In the rows, 128 means zero.
Rows lie near named flat spaces through zero. A row that begins with a name and a colon came from that space; any other row is followed by the name of its block's space that it lies nearest.
gptl: [113 131 152 107  87 119 154 167 149 178  99 106 130 119 158 141 117  98
  81 133 102 159 131  94 101  99 152 117 141  79 149 121]
gmgg: [162  83 135 186  85 164 135 118 174  41  84 200 137 159 107 134 138 151
 216 187 199 111 113 164 195 127  89 172 135 114  85 215]
gmgg: [103 196 148 132 125 110 145 111 112 117 160 156 116  86 128 113 130 107
 100   8 138 146 176 126 122 177 121 136 123 139 138 109]
gptl: [118 123 123 136 107 160 122 116 169 130 118 158 146  96 156 143  91 102
 131 147 125 156 119 113 123 152 145 110 124 111 160 133]
mngh: [ 78  79 159 201 111 137  87 158 157 110 174 123 105 122 102 152 144 158
 115 138 110 146 129 180 131 149 106 123 121 135 110 121]
gmgg: [153 149  93  88 193 132 158 136 105  92 108 123 140 138 115 105 151 154
 168 120 160 124 152 158 124 102 128 173  99 138  88 170]
mngh: [138 168  80  80 170 122 141  48  67 138 112 148 149 128 149 112 108 140
 141  92 144 126 132  84 114 145 147 129 157 163 124  99]
gptl: [108 145 129 128 162 121 128 110 109 146 138 102 111 142 105 115 134 137
 101 133 107 136 138 142 127 131 125 128 116 156 119 102]
mngh: [117 153  76 135 202 152  94  92 136 102 136  94 130 141 123 117 128 161
 126 166 115 146 178 163 107 143 121 134  77 169 126  97]
gmgg: [134 131 125 120 108 113 131 123 110 125 128 140 135 125 146 133 132 134
 132  90 142 120 134 105 120 128 129 130 156 119 125 123]
btml: [133 177 115 127 176 138 124 105 138 134 149  94 101 152 109 106 149 114
  97 141 112 124 165 164 139 133 119 125  62 150 141 119]
mngh: [176 139 168 127  75  95 159 187 148  90  53 125 143 130 101 100 109 106
 167 148 149 100 131  97 151 101  95 165 151 107 129 147]
mngh: [129  78 132 161 105 135 101  89 128 152 117 120 116 182 116 142 126 145
 126 217 113 110  85 121 157 116 119 106 156 142 121 110]
gmgg: [ 97  89 123 109 201 122 108 165  95 166 169  67 117 123  91 125 133 154
 111 161  76 129  91 164 101 110 144 113 109 164 113 103]
gptl: [ 66  83 169 140 116 158 140 163 157 177 157 150 122  72 127 156 103  98
 100 132  94 180  73 147 121 145 163 100 126 107 140 149]
gptl: [199 125 122 106 101 128 114 163 154 127 158 123 128 132 149 130 145  80
 146 132 137  62 105 122 146 109 129 100  94  93 179 161]
gmgg: [138  90  82  81 159 133 149 165 104 111 103 121 159 138 163 146 158 184
 166 128 158 140 134 135  87  71 152 163 145  96  73 174]
btml: [164 143 118 130  91 143 123 121 166  96 108 165 151 106 156 129 102  96
 160 128 153 116 134 102 138 147 124 123 125 107 166 144]
mngh: [182 132 107 100 100 130 113  92 134 170 118 118 134 157 163 132 113  86
 120 178 117  83  96  75 140 113 143  83 133 114 184 111]
btml: [176 108 141 124  67 126 147 154 156 159 129 109  97 207 157 152 200 109
 101 161 144  88 126 137 158  57 128 120 113  54 126 188]
mngh: [135 168 107 101 146 126 118 144 130 117 168 129 140  78 158 126 124 106
 122  52 127 127 159 123  94 153 141 116  99 122 165 116]
gptl: [161 120 122 155  72 144  84 172 203  77 127 142 157  88 165 145  99 100
 158 140 135 115 147 111 116 148 115 112 110  93 187 129]
btml: [ 95 166  96  82 145 150 178 109 114 112 106 194 169  61 188 139 109 134
 142  25 169 199 166 106  81 151 170 157 148 101 109 159]
btml: [202 181 101 126  95 132  75 109 184 100 116 122 157 101 160 110  67  59
 147 158 117  79 148  68 130 168 113  85  96 132 239  77]
btml: [143 116 131  79  62 125 184 125 129 190  53 140 147 158 191 153 125 107
 106 153 139 149 108  57 117  68 168 126 186  54 126 156]
mngh: [138 147 108 138 147 129 106 105 122 105 158 127 121 135 128 123 144 137
 131 105 136 111 153 144 131 146 115 126 107 147 132 117]
gptl: [136 118 152 101 140 121 165 193 126 108  98 142 152  78  99 109  99 113
 173 119 137 132  96 129 127 120 132 156 134 125 118 165]
gmgg: [ 79 136 175 141  86 108 150 168 127 157 171 133 101 105 142 149 163 118
  68  30 120 159 152 139 110 131 137 126 138  88 119 134]
btml: [122 113 146 180  57 109  80 177 156 105 215 123 100 130 166 169 194 138
  92  37 135 105 178 153 112 135 107 108 120  79 141 126]
mngh: [158 124 103 132 154 133  82 171 168 102 124  68 139 131 121 119 115 129
 140 201 101 108 148 142 109 115 113 120  79 137 162 103]
gptl: [ 64 156 115 176 173 152  72  86 162 137 146  83 114 117 113 125  93 137
  72 177  67 182 176 151 102 179 120 103  83 180 159  41]
gptl: [ 85 140 169 150  72 133 155 127 148 139 124 176 125  89 146 144 112 102
 101  69 134 175 136 112 128 158 137 128 154  99 134 136]
btml: [147 134 100 113 183 116 111 124  98 101 125 103 139 131 100 103 120 155
 161 144 127 104 130 135 121 128 115 141 120 173 117 106]
gptl: [118  79 111 124 158 179 125 107 138 134 146 174 143  98 127 143 101 121
 167 170 132 140  58 151 144 148 156 109 118 139 130 170]
gmgg: [123 131 168 150 120 103 124 122 103 140 161 127  99 133  82 112 135 115
 116 105 116  98 102 137 161 147 108 118 136 158 128 111]
btml: [108 147 136 133 131 154 122 115 155 126 145 170 144  54 132 125  72  83
 134 104 117 155 111 119 126 188 143 105 113 141 175 119]
gmgg: [180 150  96  58 165 113 169 117  87 145  81 104 139 171 132 104 143 131
 146 152 145  99 122 105 129  73 141 149 131 125 110 149]
gmgg: [ 89 136 146 177 136 165 110 115 180 116 143 144 117  96 105 127  98 106
 116 156 108 167 135 164 144 178 119 118  86 148 151 122]
gmgg: [148 135 130 127  18 107 143  95 120 121  95 195 154 126 205 158 124 122
 135  49 178 124 144  42 121 134 134 127 218  72 136 128]
gptl: [135 119 133 167  95 121  88 141 148 103 169 125 115 135 137 143 152 134
 122 105 131 104 150 141 131 141 106 115 120 119 141 117]
btml: [ 92 118 157 193 111  97  65 144 128 127 187  79  92 140  99 135 148 153
  81 113  86 115 155 150 120 152  92 106 127 158 135  55]
mngh: [ 82 176 118 191 140 156  94  83 175  85 143 134 115 118 128 127 122 140
  99 117 123 178 212 163 122 187 103 135  83 153 139  92]
mngh: [129 134 142 167 103 122 108 114 129 104 177 150 105 134 123 134 158 130
 124  76 145 105 143 150 151 155 105 122 122 132 128 131]
btml: [162  91 127 113 106 145 122 166 145 110 157 175 154  75 147 143 110  96
 181 106 149  98  71 122 135 141 144 108 129 103 158 176]
[132 135 108  95 149 109 135 108  79 126 113 139 153 109 133 117 104 144
 152  97 136 123 115  92 109 136 138 134 168 153 119 105]  mngh
[196 156 106 113 133  84  72 109 101 133 142  70 128 157 118  99 115 111
 129 153 100  41 125  81 131 130 103  91 127 170 186  48]  gmgg
[115 147 152 115 134 130 160 208 151 115 165 132 118  83 130 130 161 106
 115  48 137 148 156 174 112 122 136 147  81  87 124 182]  mngh
[129 119 112 127 148 144 126  89 119 151 147 125 110 168 130 136 155 136
 114 155 128 121 117 148 145 117 136 116 113 133 117 140]  mngh
[151 161 141 111 136 101 121 168 134 150 144  66 108 139 114 109 142  98
  91 130  95  99 147 129 122 108 119 114  89 125 162 102]  gptl
[172 166  84  96 223 159 135  96 140 111  85  95 136 153  86  80 104 115
 163 234 122 114 129 156 152 118 122 144  54 177 138 138]  gmgg
[194 143 116 148 147 115 113 133 138  65 106  94 113 197  81  94 165 149
 170 187 154  64 160 164 172  99  73 163  88 151 109 145]  mngh
[ 88 100 178 220  43 123  92  91 145 117 156 174 104 131 119 153 124 134
 110 106 131 132 121 122 162 181  96 109 177 135 129  98]  mngh
[149 112 129 153 166 156 132 134 141  72 151 157 114 138  77 113 156 138
 184 148 163 101 111 204 181 135 102 155  79 150  97 198]  btml
[117 148 148 115 128 130 148  77 115 187 109 133 118 131 113 114  91  87
  98 158 100 137  88  95 150 143 144 102 141 150 153 101]  gmgg
[ 96 141 133 140 159 123 119 104 114 133 116 112 127 118  96 110  96 139
 117 147 102 150 131 126 123 153 120 129 133 175 126  80]  btml
[195 151  75  86 178  97 114  80  53  95 133 122 141 160 117  96 143 158
 182 103 160  51 125 107 138 123 112 139 143 178 114 110]  mngh
[148 175 170 157 108 126 182 167 170  72  94 138  99 158  87 100 176 115
 136 113 172 129 189 183 177 107  84 191  80  99  93 201]  mngh
[162 141 128  86 138 111 157 160  99 128 166 138 121 121 133 122 170 112
 139  52 154  90 120 141 134 109 137 135 113 106 121 176]  mngh
[178 161 142  75  99 111 191 143 115 132  85 161 143 118 141 109 124  83
 152  87 165 105 113  88 147 105 139 147 146  93 135 177]  gptl
[164 113 110 142 143 125  95 130 128  86 131 117 134 145 106 116 130 146
 171 164 137  84 122 141 144 128 102 133 117 154 128 124]  gmgg
[102 147 127 163  94 154 124  16 132 164 142 173 102 165 155 148 133 115
  83 127 134 148 132 114 161 164 134  98 143 131 138 113]  mngh
[175 119 135 139 126 122 147 140 123  77 111 143 119 170  92 110 166 145
 180 142 175  82 124 161 177 102  94 168 120 128  88 187]  gmgg

Each name stands for a flat space through zero: a line, a plane or more. A row that begins with a name and a colon came from that space; any other row is followed by the name of the space it lies nearest, among the names in its block.
sqdt: [152 158 166 131 170 101 150 124 156 143 122 112 128 126 115 106  92 111
 141 156  77 193 156 155 120 101 123 145 127  96  98  73]
pnzr: [117 159  90 139 149  75 116 153 145 146 167 147 113 171  77 155 132 104
 139 160 135 106 122  91 184 155 102 141 123 120 160 138]
pnzr: [146 124  72 119 144  97  89  46 166 139 158 169  95 177 167 160 112 122
 157 170 151  93 182  82 115 105 139 161 154 149 119 178]
qgrn: [154  81 138 113  91 150 109  88  85 139 175 134 114 118 103 113 130 132
 119  83  85 179 133 107 125 125 165 146  86 148 173 120]
qgrn: [153 116 148 134 158  45 123 196 116  94 141 117 151 128  97  48 175  92
 134 136 158 176  72 170 160 129 100  40  63 165 176  64]
qgrn: [106 163 131 151 160 141 160 162 157 135 143  98 147 123  64 151 129 110
 104 108 181 110 102 143 159 160  83 126 134  80 154 135]
pnzr: [119 115 135  77 121 212 157  92 160 123 108  95 158  92 158 142 100 162
 120 102 158  97 147 165  96  85 128 131 189  83  75 155]
qgrn: [133 176 138 135 173 122 169 164 159 140 126 103 163 120  87 153 125 116
 116 116 173 107 129 169 121 135  76 131 148 101 119 140]
qgrn: [159 107 143  95 119  92 118 171  69  77  68 112 164 122 179 116 136 169
 144 142  68 140 133 145 103 132 132 129 148 195  97 140]
pnzr: [ 72 133 120  67  73 142 108 158 134 178 115 186 123 122 166 114 120 132
 154 173  69 147 138 130 153  64 153 102 145 106  79 115]
sqdt: [124  79 125 122 111 123  67  36 150 136 134 187 103 134 224  82 135 105
 148 155 155 192 164 129  86  58 170  92 108 159 130 141]
fzfg: [200 147 110 118 125 130 148  62 153 127 183 124 105 151  99 117  97 113
 168 137 127 124 167 146 133  80 148 176 137  90 115 100]
fzfg: [108 148 128 179  51 144 127 170  90 123 105 174 103 122 153  92 172 108
 142 135 147 111  87 150 140 123 160  97  94 128 130  98]
pnzr: [145 118 117 113  99  83 105 180  56 116 124 143 139 143 119 141 150 148
 137 129  66 133 121 104 143 161 131 147 115 193 151 150]
pnzr: [160 101 114  78  57 138 127 155  74 122 151 143 127 119 117  94 150 148
 151 109  89 108 107 138 145 100 163 110 107 154 124  95]
fzfg: [104 111 128 150  52 189 120 131  81 102  74 150 125 103 200 126 160 152
 123 107 153  87 110 140  94 130 164 116 137 151 109 159]
fzfg: [209 169 126 141  82 143 170 122 105 118 177 125 125 134  70 108 128 106
 164 107 135 125 135 185 142  95 144 174 118  92 135  95]
sqdt: [106 110 123  87 174 118 111  98 168 202 158 154 136 118 127 160 123 127
  98 106 142 132 162 103  82 112 105 108 121 158 126 163]
sqdt: [163 144 167 118 167  82 163 185 135 114  78 110 158 100 156  73 144 127
 136 138 132 128 116 198  79  98 107  63 115 160  69  61]
sqdt: [118 170 171 142 138  94 138 169 127 150  64 149 128 120 173 110 111 123
 145 179  51 180 153 154  99 104 134 131 132 129  63  84]
pnzr: [152 110 119 102 107 163 136  94 129 120 141 121 130 118 137 123 124 142
 134 106 145 105 137 143 110 101 144 131 140 124 114 132]
pnzr: [ 67 158 115 152  90 117  99 175 108 124  87 167 126 150 160 152 136 122
 143 182 105 140 122 111 172 146 129 146 153 118 132 170]
pnzr: [100 147 134 100 151 139 128 122 152 182 141 139 152 123 110 177 104 126
 112 122 113 160 167 125 118 118 102 160 155 108 126 178]
fzfg: [217 164 115  92 176  63 181 196 124  90 144  77 184 136  64 127 143 135
 148 115 163  66 118 190 130 130  68 122 145 155 114 115]
sqdt: [ 95 126 140 135 143 131 103 101 130 146 105 138 126 135 158 167 101 137
 117 146  81 175 165  93 114 143 131 172 150 129 126 173]
fzfg: [150 149 132 159  79 180 138  73 121 131 139 144 105 129 137 132 110 116
 146 122 125 146 158 147 117 100 165 186 138  86 122 134]
qgrn: [106 108 127 129 117 151 109  83 150 149 135 153 103 124 160 113 123 119
 127 133 136 142 137 114 116 102 153 111 117 118 122 119]
qgrn: [175 146 100  92 178  68 124  92 164 102 106 117 119 173 172 146  77 150
 179 207  76 102 190 110 119 101 127 176 191 136  56 128]
pnzr: [151 133  75 112  71 146 135 126 126 116 187 143 105 150  86 112 144 118
 161 127 167  61 101 130 188 106 147 122 123  97 145 108]
fzfg: [ 94 114 122 139 137 135 105  99 142 142 134 135 104 139 133 144 114 127
 116 139 112 141 133  81 142 147 138 139 126 118 143 138]
sqdt: [157  31 131 106 155 129  96  75  85 102 165  81 123 122 102 137 127 167
  85  62  92 148 120  55 113 190 142 138  91 196 194 144]
sqdt: [114 129 158 114 175  80 122 138 165 159 119 135 115 126 137  86 107 110
 134 171  75 191 136 126 129 100 127  89 104 121 100  56]
fzfg: [147 153 158 131 163  80 152 193 122  89  48 104 166 115 176 104 138 141
 140 158 124 119 122 183  91 124 101  96 149 161  69 106]
fzfg: [129 125 108 153  73 182 119  67 121 133 153 152  89 138 136 138 120 123
 138 119 136 116 141 108 134 117 171 169 129  99 139 141]
qgrn: [111 158 112 170  81 166 146 159  94 141 152 134 113 132  66 166 144 123
 114  95 137  86  99 108 167 177 130 166 117 100 167 145]
sqdt: [158 101 140 131 116 127 123 127  92  88  83 125 151 108 192 111 158 149
 126 106 157 113 127 160  65 123 135 104 128 194 112 152]
qgrn: [141 162 103 149 143 103 143 149 143 159 172 148 130 139  76 147 159  97
 120 105 200  81 117 138 129 140  94 115 104 137 158 142]
fzfg: [ 93 181 131 178 140 123 140 176 127 145 117 135 147 133  96 175 142 107
 108 124 163 124 119 135 141 172  87 151 136 111 157 176]
qgrn: [108  98 113 115 124 131 105 122 113  78 101  99 119 147 150 141 105 163
 135 160  79 121 121  79 169 162 143 154 162 124 127 143]
fzfg: [206 126 154  59 131 118 165 146 121 122 141 106 183  96 116  82 132 133
 149  99 131 152 144 223  88  55 114 102 130 143  94  97]
pnzr: [130 126 100 107 192 100 138 117 189 111 123  97 119 146 134 131 109 139
 134 161 157  59 126 107 136 131 105 102 157 119  90 106]
qgrn: [104 136 110 138 129 145 132 141 125 100 120  97 125 145 103 166 110 147
 123 139 114  96 114  92 177 176 120 167 162  95 139 151]
sqdt: [105 134 113 135 137 144 150 190 104  87 108  74 155 127  84 176 138 161
 101 102 148  57  83 107 168 208  91 142 158 123 150 166]
sqdt: [160 101 101 146  72 160 100  40 131  85 176 147  98 150 148  85 135 100
 164 134 187 149 130 143 155  83 174 135 118  99 171 133]
[ 64 156 111 152 115 154 109 130 143 116  80 146 141 142 179 179 123 130
 129 165 163 114 141 123 141 140 113 157 189 100 121 215]  sqdt
[111 142 165 135  88 167 127 106 133 168 121 169 131 101 161 100 125 101
 134 126 124 206 153 179  98  65 152 124 117  97 115 121]  fzfg
[106  88 152  73 192  61 110 175 148 133 102 113 150 114 148  83 132 138
 117 154  89 167 109 122 124 120 104  41 106 174 108  78]  fzfg
[183  91 101  95  86  94 109 151  50  83 128 129 131 142 139 122 154 167
 150 118  82  90 118 108 128 146 152 137 119 210 134 137]  pnzr
[115 152 137 106 142 113 112  79 183 226 152 201 110 128 159 126 106  92
 141 156 110 187 195 138  79  47 137 125 119 120  90 122]  sqdt
[246 170 118 110 130  66 154 121  96 139 172 135 124 159  81 138 109 126
 175 134  57 129 185 147 107 104 134 208 125 160 106 105]  qgrn
[112 150 113 101 188  65 125 161 187 151 116 150 153 135 154 122 144 109
 136 166 190  99 134 155 109  95  78  61 141 151  95 136]  fzfg
[139 134 139 122 106 167 136  81 131 155 131 139 111 120 142 138  97 135
 135 124  86 147 168 128 101  98 159 172 141 104  97 123]  qgrn
[155  95 136 104 137 113 127 120 108 163 171 126 110 120  85 118 127 137
 112  92  72 142 127  93 117 138 143 122  79 163 144  84]  sqdt
[ 75 111 115 137 124 145  93 113 121 125 111 133 123 141 150 174 118 144
 111 139 112 136 135  73 146 168 130 159 153 129 152 192]  sqdt
[135 152 169 138 152 101 133 137 137 127  62 137 147 114 197 109 117 125
 141 164 103 176 162 174  71  94 125 122 145 144  70 118]  sqdt
[133 137 154 160 139 156 138 102 125 136 135 115 143 113 111 150 124 117
 103  90 151 167 144 145 101 143 116 161 125 116 158 163]  pnzr
[122 141 142 111 170 114 137 134 153 163 118 128 147 116 131 147 118 129
 114 125 126 136 152 137  92 119 102 123 138 138 104 139]  sqdt
[167 174 141 133 114  89 151 180 102 124  81 149 144 126 163 114 141 129
 160 155 104 114 144 181  89 100 126 130 137 160  69 109]  qgrn
[132 153 157 152 105 115 137 178  90 100  34 142 150 110 212 115 148 144
 143 151 112 124 133 177  72 118 134 119 147 170  68 133]  sqdt
[142 118  87 121 192 109 123  75 186 157 233 112 118 157  35 161 122  99
 106  97 201 106 130  86 162 151  89 133 109 110 201 152]  qgrn
[170 150  81 108 161  74 133 107 185 132 167 145 109 165 122 112 127 105
 169 171 179  67 142 136 138  85 115 105 135 126 101 101]  fzfg
[133 124 127 114 159 124 139 136 147 118 116 112 160 115 140 132 143 133
 116 111 190  97 124 157  99 123  97  95 142 146 119 153]  sqdt
[155 110 148  78 195 133 159 102 172 160 154  87 148 101  95 128 101 141
 103  90 129 127 148 140  85 109 103 111 128 126 103 100]  pnzr
[ 92 142 127 161  71 165 125 133 113 129 101 153  93 129 155 122 127 128
 138 149 103 119 115 114 148 129 167 138 128  97 111 108]  qgrn

Each name stands for a flat space through zero: a line, a plane or more. A row that begins with a name and a colon came from that space; any other row is followed by the name of the space it lies nearest, among the names in its block.
cj_dh: [170 147 133 136  69 142 101 127 107  85 117 134 135 143 136 152 113 168
 151 131 143  81 147 133 123 114 171 163  96 101 105 114]
cj_dh: [159 100 150 129  21 165 100 115 106 126 183 112 159 118 174 124  95 176
 161  69 133 135 157 163 162 102 118 163 128  73  62 149]
gr_ls: [ 55  69 196 181 164 186 130 159 121 163 151 109 191 138  50  87 206 114
  76 166  36 191 114 145 146 155  56  77 135 161 214 149]
gj_rp: [227 181 155 149  36 123  81 113 103  17  51 164 128 166 119 197  97 192
 151 158 161  59 166 106  77 101 234 197  37 108 117  77]
cj_dh: [130 118 213 171 102 124 107 140 153 126 136 128 152 124 129 162 136 159
 124  85 138 238  99 106  95 106 142 142 145 124  91  93]
gj_rp: [135 121 144 126  92 191 157 159 119 123 105 103 163 145  93  82 102 201
 127 113  70 110 137 139 200 181 108 154 113  66 127 163]
gr_ls: [147 166  87 121 136  92 117 125 131 125 135 143  96 132 163 159 120 115
 156 127 192  99 114 112  91  98 175 145 141 124  75  98]
ff_lb: [128 132 162 127 118 149 110 141 122  88 100 117 134 124 115 143 135 165
 124 138 100  99 136 140 147 152 143 124 109 134 171 124]
cj_dh: [135 184 189 150 131 122  93 181 151  77  91 119 115 128 137 200 139 207
 153 107 162 135  76 101 105 134 217 153 147 115  92  60]
gj_rp: [142 120  85 172 108 161 152 129  95 163 144 151 172 190  70  75 145 102
 120 180 114 112 142 117 109 110 107 154  96  93 104 144]
ff_lb: [114 107 143 125  93 152 102 133 117 138 180 105 141 107 163 130 132 147
 147  95 127 127 130 162 156 117 114 123 153 114 105 140]
gr_ls: [132  99 149 138  95 179 159 137 120 138 115 117 171 147  83  75 112 163
 110 123  66 148 146 134 176 163  84 143 105  88 141 167]
gj_rp: [ 93 121 156 117 151 126 104 140 137 125 147 107 117  94 153 151 150 133
 130 112 124 134 112 148 142 135 126  96 160 156 152 122]
gj_rp: [120 137  84  74 139 133 135 128 121 120 126 107  99 104 159 116 105 138
 144 120 122  48 142 158 183 159 122 115 138 122 146 156]
ff_lb: [127 157 127 136 185 117 151 143 139 104  56 144 118 153  70 130 143 123
 101 182 108 112 116  95 107 160 150 123 100 152 184 110]
gj_rp: [112 129  97 161 151 104  89 112 104 143 176 154 125 142 132 153 190  51
 130 186 169 104 126 131  56  67 142 104 129 178 134 100]
gj_rp: [ 90 110  87 137 149 160 136 141 103 171 175 119 147 142 110  85 164  97
 126 160 107  89 127 152 148 130  89 106 143 124 137 155]
cj_dh: [132 152  48  89 194  94 180 111 136 140  81 146  88 138 108  97 107  77
 112 168 130  79 137 107 128 155 119 118 113 145 161 146]
gr_ls: [119 146 155 118 125 164 138 175 139 113 105  96 134 123 123 123 113 207
 141  97 103 113 105 133 185 177 142 142 147  85 116 131]
gr_ls: [184 159  85 150 102  96 136 106 122 129 117 170 122 169 125 137 107 104
 143 145 187 128 134  88  63  80 169 176  99 105  60 101]
ff_lb: [ 71 128 209 141 139 206  79 199 109  71 112  77 156 114  95 151 192 214
 123 156  50  58 111 176 193 191 144  92 132 143 224 122]
cj_dh: [108  91  93 108 175  99 187  94 151 193 138 137 121 118 117  72 110  56
  94 118 112 199 134 114 132 135  52 102 143 147 142 169]
gr_ls: [133 145 109  75 107 154 145 152 133 118 120  91 111 105 165 112  76 199
 160  75 120  73 128 152 212 176 132 146 150  72  97 156]
gj_rp: [159 153  90  91 128  89 126 100 131 102 104 141  87 115 163 151  95 114
 142 126 164  85 146 124 117 120 156 136 114 139 125 122]
ff_lb: [154 139  82 164 152  88 182 111 146 187 123 173 133 177  92  96 116  69
 114 142 169 207 109  63  57  91 122 161 124 108  56 114]
cj_dh: [ 92 161 161 130 224  83 156 167 190 143  87 123  95 113 118 155 139 134
 112 105 147 211  55  76 103 156 152 111 181 151 121  85]
gr_ls: [152 135  49 113 105 127 150 111 109 162 161 138 123 146 149  93  99 105
 153 125 160  86 144 131 134 107 119 154 129  86  63 151]
gr_ls: [143 147 103 110 131  94 115 111 131 118 130 138  97 116 164 155 117 110
 144 123 171 107 130 125 105 107 155 130 133 141 110 112]
ff_lb: [109 133 153 144 113 164 109 168 122 129 154 104 147 129 132 133 147 175
 147 112 122 118 105 143 152 136 140 134 154  99 101 120]
ff_lb: [100 123 136 165 166 141 143 150 129 155 128 134 151 154  78 108 168 109
 106 162 107 157 105 111 109 133 113 116 133 137 144 122]
cj_dh: [130 159 100 106 160 113 144 140 139 120  99 127 100 128 131 132 115 135
 135 132 142  95 115 115 134 148 151 132 134 124 124 121]
ff_lb: [131 149 138  94 103 143  98 148 124  89 128  98 108  99 176 158 110 190
 162  94 137  64 127 158 174 148 163 133 144 109 118 124]
[101 153  77 108 193 128 132 142 113 116 104 127 103 134 106 124 160 100
 121 193 116  30 128 138 136 156 138  96 120 162 194 131]  cj_dh
[102 151 161 141 178 115 122 161 153 120 107 122 116 122 118 159 155 143
 123 129 135 155  85 107 110 141 157 115 154 148 137  92]  cj_dh
[139 121 135 124 120 123 127 112 126 114 113 135 128 126 122 130 122 121
 118 135 118 130 145 128 124 128 124 126 108 141 152 132]  ff_lb
[119 149  95 133 154 118 146 148 138 162 146 129 119 139 135 120 129 122
 143 119 161 135  96 110 117 121 139 138 162 105  71 117]  ff_lb
[142 190 116 113 183  87 153 153 164 105  58 137  84 134 123 158 107 152
 134 127 163 123  89  80 107 154 188 146 137 124 109  88]  cj_dh
[ 83 110  68 156 148 176 153 159 100 211 204 118 165 163 100  58 169  97
 134 154 114 107 109 144 149 122  78 120 163  90  87 159]  gr_ls
[181 178  93 102 128  87 151 117 146  99  69 149  89 139 141 147  74 144
 144 119 173 105 128  90 108 131 181 168 108 106  89 107]  ff_lb
[106 120 228 156 130 180 134 181 145  99  77 100 168 133  68 125 144 213
 101 118  53 176 104 122 169 189 125 128 122 113 176 123]  gr_ls
[139 151 102 138 106 174 162 173 121 150 128 114 152 165 106  86 106 188
 152 113 122 102 108 119 169 154 136 174 138  42  55 140]  gr_ls
[181 123 112 103  94  89 137  71 131 105  97 155 108 122 146 135  77 103
 122 119 145 138 171 116 107 110 129 146  86 139 133 137]  ff_lb
[112 108 117 143  98 181  75 127  65 100 164 121 156 139 113 126 185 115
 131 198  92  15 169 186 142 117 121 102  92 153 199 145]  cj_dh
[182 166 160 161  85 141 135 151 133  88  69 144 147 171  91 144 102 197
 136 126 136 140 119  87 107 133 185 190  91  76  82  95]  ff_lb
[119 134 160 127 127 124  92 135 129  98 129 119 118 108 148 168 145 144
 135 124 135 117 122 140 123 124 153 115 135 152 148 107]  gj_rp
[ 52 101 122 118 179 152 117 153 122 168 187  94 130  99 140 110 179 104
 125 133 101 109 108 169 167 145  84  71 181 156 165 150]  gr_ls
[142 142 141 102 113 129 119 131 132  91 102 116 112 111 147 147 105 167
 139 110 126  97 135 137 154 148 150 134 121 122 138 127]  gj_rp
[110 129 100 148 162 118 152 137 136 180 155 137 133 146 115 105 145  92
 125 134 146 163 101 107 104 112 113 127 155 120  89 124]  ff_lb
[ 90 112 169 135 135 161 115 158 129 131 147  99 146 112 124 126 154 158
 125 115  95 138 111 150 162 150 112 107 153 129 149 134]  gj_rp
